[128 = 0]
[114 135 123 136  97  98 126 118  77 124 138 125 137 145 159 138 128 122
 138 135 123 122 127 116 143 131 136 122 129 126 124  78 148] | (60) + (97)
[104 125 121 137 119 107 132 135 197 132 111 113 108 133 143 137 141 117
 132 139 129 110 105 127 124 123 116 121  99 119 125 159 124] | (56) + (97)
[106 134 115 138 120 111 141 133 150 125 131 109 133 123 142 131 116 132
 140 145 128 122 128 127 131 131 147 117 128 113 128 126 162] | (60) + (97)
[119 125 138 123 132 122 115 135 215 142 125 141 110 133 140 130 100 121
  99 143 118 123  97 146 119 127 123 123 112 108 126 143 125] | (56) + (97)
[128 110 123  96 130 127 122 132 236 146 122 158 111 107 142 123 136 123
 101 137 141 129 113 131 117 126 131 133 104 107 140 145 131] | (59) + (97)
[135 145 122 119 102 106 125 150 199  96 134 123 129 118 143 146 107 128
 129 134 131 130 117 125 135 140 132 131 115  97 116 130 166] | (60) + (97)
[154 115 126 106 132 145 118 113 170 131 120 156 116 137 144 110 143 157
  97 126 124 134 119 125 129 119 113 147 132 122 127 139 110] | (70) + (96)
[115 137 124 123 112 105 129 128 123 121 122 123 135 139 148 142 129 121
 119 148 123 131 115 125 135 104 132 140 128 127 124 115 141] | (60) + (97)
[123  98 112 136 126 150 120 128 173 137 125 145 103 111 121 131 128 116
 121 154 132 131 125 114 113 132 110 138 108 125 136 143 127] | (59) + (97)
[116 120 118 142 112 110 123 134 123 125 133 125 126 125 155 138 122 129
 114 141 150 132 125 116 132 137 147 120 122 125 127 118 139] | (60) + (97)
[103 138 133  91 123 111 130 160 164 134 145 120 136 116 144 137 101 133
 144 138 124 140 123 135 126 143 124 129 135  93 118 119 180] | (60) + (96)
[146 139 114 103 140 125 133 133 116 130 134 133 142 129 121 114 117 140
 139 118 138 124 117 148 129 126 128 144 139 121 113 115 122] | (56) + (96)
[127 130 134 130 118 127 136 113 164 146 127 120 125 132 141 142 144 132
 112 137 133 131 112 121 129 120 132 139 118 126 125 131 107] | (70) + (97)
[123 125 128  94 134 132 142 138 217 131 128 133 113 154 128 185 115 136
 127 118 147 124 106 143 122 126 118 132  93  99 126 137 141] | (56) + (96)
[135 134 130 111 133 105 128 144 200 139 132 130 131 131 144 124 107 151
 130 152 139 131 128 133 136 123 116 132 135 103 128 126 158] | (56) + (96)
[147 128 117 119 126 117 112 144 203 131 127 138 121 138 157 118 123 140
 123 132 146 128  89 126 123 113 164 131 113 113 118 127 124] | (70) + (97)
[114 146 132 125 136 121 131 121 103 124 142 116 145 116 129 128 115 132
 153 148 126 131 125 140 129 136 135 131 141 130 139 124 153] | (60) + (96)
[111 137 112 160  79 100 109  97  62 116 139 129 130 138 143 141 124 120
 135  95 112 114 140 108 135 119 130 146 146 149 138 115 160] | (60) + (97)
[ 82 139 130 125 118  96 121 159 205 144 128 121 119 114 146 129 116 115
 126 160 129 135 116 132 140 138 139 116 112 103 124 123 177] | (60) + (97)
[101 119 135 149 138 154 117 157 136 128 119  95 119 121 110 136 152 110
 127 144 125 108 124 135 128 133 109 109 129 130 132 137 136] | (64) + (97)
[123 123 127 136 116 126 121 127 108 129 119 116 122 132 130 139 151 122
 120 148 122 131 139 117 122 130 117 133 125 124 133 136 128] | (59) + (97)
[118 136 111 130 118 112 137 134 157 128 124 120 134 124 145 151 106 118
 136 148 128 134 120 134 137 127 132  95 121 118 124 129 155] | (60) + (97)
[125 149 126 140 105 120 124 151 165 120 136 119 129 127 130 134 121 118
 131 137 104 118 129 111 128 125 137 108 118 107 124 126 154] | (60) + (97)
[123 124 126  80 116 109 120 172 252 147 126 141 119 106 152 144 135 116
 117 178 154 142 113 134 132 151  89 122 110  76 126 126 164] | (59) + (97)
[104 121 140 132 146 135 137 140 128 127 142 134 133 108 103 119 147 121
 122 166 130 132 130 156 137 140 128  67 133 114 115 121 147] | (64) + (96)
[105 110 154 142 137 129 131 158 164 141 124 133 117 118 128 143 163 118
 114 142 121 128 123 120 137 123 124  96 127 124 154 140 133] | (64) + (97)
[130 129 150 131 139 106 131 141 181 136 140 130 135 135 149 132  93 151
 130 124 129 126 114 142 152 126 153 107 150 111 128  95 180] | (60) + (96)
[121 135 114 134 136 113 122 113 146 107 110 107 115 140 121 135 121 116
 124 124 129 127 119 126 108 123 115 142 118 133 136 146 131] | (56) + (97)
[139 113 135  95 149 127 125 148 252 131 127 166 124 135 175 110 115 128
 126 156 150 130  97 148 132 174 140 115 141 112 128 132 174] | (70) + (96)
[137 141 144  99 165 118 128 113 187 117 144 124 114 120 128 119  99 133
 132 132 136 109 113 143 126 128 136 160 129 103 116 138 144] | (56) + (96)
[133 135 118 108 122 121 127 123 213 122  91 115 117 135 148 129 125 120
 122 132 137 125 109 134 122 129 131 116 120 109 117 137 158] | (56) + (97)
[133 122 123 122 135 138 130 113 185 127  64 124 112 125 126 133 115 113
 129 123 127 124 128 125 122 131 119 124 107 112 147 132 114] | (56) + (97)
